Here is a tiny trained network, its code and every weight. The questions are about switching its units off for an input and a class, where a switched-off unit gives its printed mean instead of its output.

import numpy as np


def w(rows, s, z=0):
    codes = np.array(rows[::2]) - 128.0
    scale = np.full(codes.shape[1], s)
    scale[-1] = z or s
    return codes * scale


def norm(h):
    return h / np.sqrt((h * h).mean(-1, keepdims=True) + 1e-5)


def f(y):
    return y / 2 * (1 + np.tanh(0.7978845608 * (y + 0.044715 * y**3)))


def log_softmax(a):
    a = a - a.max(-1, keepdims=True)
    return a - np.log(np.exp(a).sum(-1, keepdims=True))


def net(x, mask):
    res = np.array(x, float).reshape(1, 6) / 4 @ E
    u = 0
    for l in range(3):
        y = f(norm(res) @ A[l][:, :-1].T + A[l][:, -1])
        res = res + np.where(mask[u : u + 13], y, B[l][:, -1]) @ B[l][:, :-1]
        u += 13
    return log_softmax(norm(res)[-1] @ U[:, :-1].T + U[:, -1])


A, B = {}, {}
E = w([
[125,131,124,133],'x0',
[120,126,247,220],'x1',
[134,132,130,127],'x2',
[2,111,93,138],'x3',
[159,10,159,80],'x4',
[119,125,105,158],'x5',
],0.0068)
A[0] = w([
[61,148,176,82,205],'L0N1',
[135,217,150,111,133],'L0N2',
[102,103,122,160,63],'L0N3',
[63,92,141,117,45],'L0N4',
[114,124,79,193,163],'L0N5',
[144,34,130,161,199],'L0N6',
[166,49,166,101,150],'L0N7',
[176,131,158,123,52],'L0N8',
[136,135,152,108,112],'L0N9',
[88,111,94,151,5],'L0N10',
[159,134,128,149,61],'L0N11',
[137,130,80,105,183],'L0N12',
[129,116,68,254,198],'L0N13',
],0.0084,0.0029)
B[0] = w([
[80,155,82,243,209],'L0N1',
[136,165,119,209,196],'L0N2',
[114,116,114,96,113],'L0N3',
[122,107,101,169,143],'L0N4',
[163,147,172,87,166],'L0N5',
[119,173,163,166,243],'L0N6',
[112,148,91,202,255],'L0N7',
[166,74,54,134,140],'L0N8',
[122,103,106,156,130],'L0N9',
[147,118,106,121,107],'L0N10',
[245,112,106,118,112],'L0N11',
[149,145,255,75,195],'L0N12',
[126,161,174,45,212],'L0N13',
],0.0058,0.0027)
A[1] = w([
[149,127,38,150,109],'L1N1',
[184,192,140,117,103],'L1N2',
[125,148,67,149,111],'L1N3',
[142,141,27,92,254],'L1N4',
[255,100,178,126,106],'L1N5',
[137,131,191,204,109],'L1N6',
[73,142,95,207,191],'L1N7',
[82,113,172,152,76],'L1N8',
[124,94,86,46,251],'L1N9',
[137,127,165,115,89],'L1N10',
[50,98,186,41,183],'L1N11',
[140,115,61,131,85],'L1N12',
[145,124,179,186,96],'L1N13',
],0.0091,0.0028)
B[1] = w([
[151,128,173,64,132],'L1N1',
[158,102,127,172,186],'L1N2',
[153,92,151,118,133],'L1N3',
[80,130,254,161,210],'L1N4',
[104,150,118,209,253],'L1N5',
[49,163,179,92,224],'L1N6',
[204,176,140,148,218],'L1N7',
[111,77,151,144,156],'L1N8',
[80,161,210,158,203],'L1N9',
[70,103,84,138,125],'L1N10',
[162,144,104,199,186],'L1N11',
[142,172,147,95,123],'L1N12',
[100,109,162,104,189],'L1N13',
],0.0066,0.0046)
A[2] = w([
[64,179,162,161,154],'L2N1',
[114,44,137,146,165],'L2N2',
[27,131,77,131,83],'L2N3',
[110,140,99,104,61],'L2N4',
[107,108,163,158,129],'L2N5',
[110,109,91,38,120],'L2N6',
[130,29,148,132,238],'L2N7',
[140,168,149,171,253],'L2N8',
[171,123,128,193,88],'L2N9',
[94,95,126,124,72],'L2N10',
[128,139,126,10,225],'L2N11',
[115,130,118,153,6],'L2N12',
[73,152,97,130,32],'L2N13',
],0.013,0.0015)
B[2] = w([
[178,108,81,45,245],'L2N1',
[187,210,74,126,151],'L2N2',
[196,1,202,231,155],'L2N3',
[153,208,173,131,118],'L2N4',
[133,176,132,30,180],'L2N5',
[83,219,149,103,122],'L2N6',
[139,244,67,106,153],'L2N7',
[98,45,64,95,219],'L2N8',
[64,73,119,114,172],'L2N9',
[137,157,98,145,129],'L2N10',
[36,107,237,163,130],'L2N11',
[209,173,132,34,132],'L2N12',
[191,145,121,168,138],'L2N13',
],0.0066,0.011)
U = w([
[54,145,245,96,171],'0',
[205,53,107,232,192],'1',
[135,114,68,63,248],'2',
[165,250,45,103,24],'3',
[132,97,78,56,4],'4',
],0.011,0.0021)

Each question gives the input, the list of numbers given to net, and the class t.
The units are the neurons (one row each of A and B). Each row of codes is followed by its name. A weight is (code - 128) times the scale printed after its matrix; where a second scale follows, it is the last column's (A, B and U).
mask holds one flag per neuron, layer by layer. A switched-off neuron (its flag False) gives its mean, the last column of its row in B, instead of its output. The means were averaged over made-up inputs and are rounded, as every weight is.
A unit's drop is (log p(t) with every unit on - log p(t) with that unit switched off) / (log p(t) with every unit on - log p(t) with every unit switched off).
The circuit of an input: a set's keep is (log p(t) with only the set's units on - log p(t) with every unit switched off) / (log p(t) with every unit on - log p(t) with every unit switched off). Starting from the 12 units with the biggest drops (on a tie, the unit counted first), units are removed one at a time, each time the one whose removal leaves the highest keep (on an exact tie, the one counted first), for as long as the keep stays at least 0.8.
circuit, biggest first: the units of the circuit, biggest drop first
most important unit: the unit with the biggest drop
top k neurons: the k neurons with the biggest drops, biggest first
top k neurons in layer l: the k neurons of layer l with the biggest drops, biggest first
drop when u is switched off: that unit's drop, to one decimal
input [-3,-3,2,-5,0,3], class 1: most important unit -> L1N6
input [-5,-6,-5,-2,8,7], class 3: top 2 neurons -> [L2N7; L1N6]
input [6,-3,-5,3,7,-3], class 3: circuit, biggest first -> [L2N7; L2N2]
input [7,-7,-1,8,2,-1], class 1: top 2 neurons in layer 1 -> [L1N11; L1N6]
input [-8,7,-7,8,-3,-4], class 1: circuit, biggest first -> [L2N3; L1N4; L1N9]
input [6,6,-3,6,-8,-7], class 3: circuit, biggest first -> [L1N4; L2N1]
input [1,2,8,-2,5,3], class 2: top 3 neurons -> [L0N6; L0N7; L1N5]
input [0,-5,-2,-8,1,-5], class 1: circuit, biggest first -> [L2N1; L1N5; L2N5]
input [-4,-6,0,7,-5,6], class 1: top 2 neurons in layer 0 -> [L0N11; L0N1]
input [2,-7,-7,5,6,-8], class 0: top 2 neurons -> [L1N5; L2N8]
input [8,3,-2,0,2,4], class 4: top 2 neurons in layer 2 -> [L2N1; L2N11]
input [3,-4,-1,7,-6,0], class 1: top 2 neurons -> [L2N3; L2N5]
input [3,3,6,-5,-4,-1], class 2: top 4 neurons -> [L2N8; L2N3; L1N6; L1N7]
input [8,4,-4,-2,3,4], class 4: most important unit -> L1N4
input [0,-8,-2,-8,7,-5], class 0: top 4 neurons in layer 2 -> [L2N11; L2N1; L2N8; L2N3]
input [2,1,6,3,0,-7], class 2: top 3 neurons -> [L1N7; L1N5; L2N1]
input [-1,2,-2,8,8,-2], class 1: top 2 neurons -> [L2N3; L0N1]
input [-7,4,5,-3,7,6], class 3: top 2 neurons -> [L2N7; L2N2]
input [3,1,-4,5,0,6], class 1: top 3 neurons -> [L2N3; L1N4; L0N13]
input [-5,1,3,7,-2,5], class 1: circuit, biggest first -> [L2N3]
input [5,2,-3,0,2,3], class 4: top 3 neurons -> [L2N1; L1N4; L1N9]
input [-3,-8,-2,8,2,8], class 0: top 2 neurons -> [L1N5; L1N1]
input [-3,5,-8,-3,-7,3], class 2: top 3 neurons -> [L2N8; L2N1; L1N4]
input [-5,6,7,8,2,-2], class 1: top 2 neurons in layer 0 -> [L0N12; L0N1]
input [7,-3,1,7,0,8], class 1: top 2 neurons in layer 2 -> [L2N3; L2N13]
input [5,6,5,-3,7,5], class 3: top 3 neurons in layer 2 -> [L2N7; L2N2; L2N3]
input [-7,2,-4,-2,-5,-2], class 4: most important unit -> L2N8
input [7,3,-6,2,-1,-5], class 4: drop when L1N7 is switched off -> 0.3
input [-7,3,-5,-4,1,2], class 4: drop when L1N6 is switched off -> 0.2
input [-5,-1,-3,5,8,1], class 3: drop when L2N2 is switched off -> 0.2
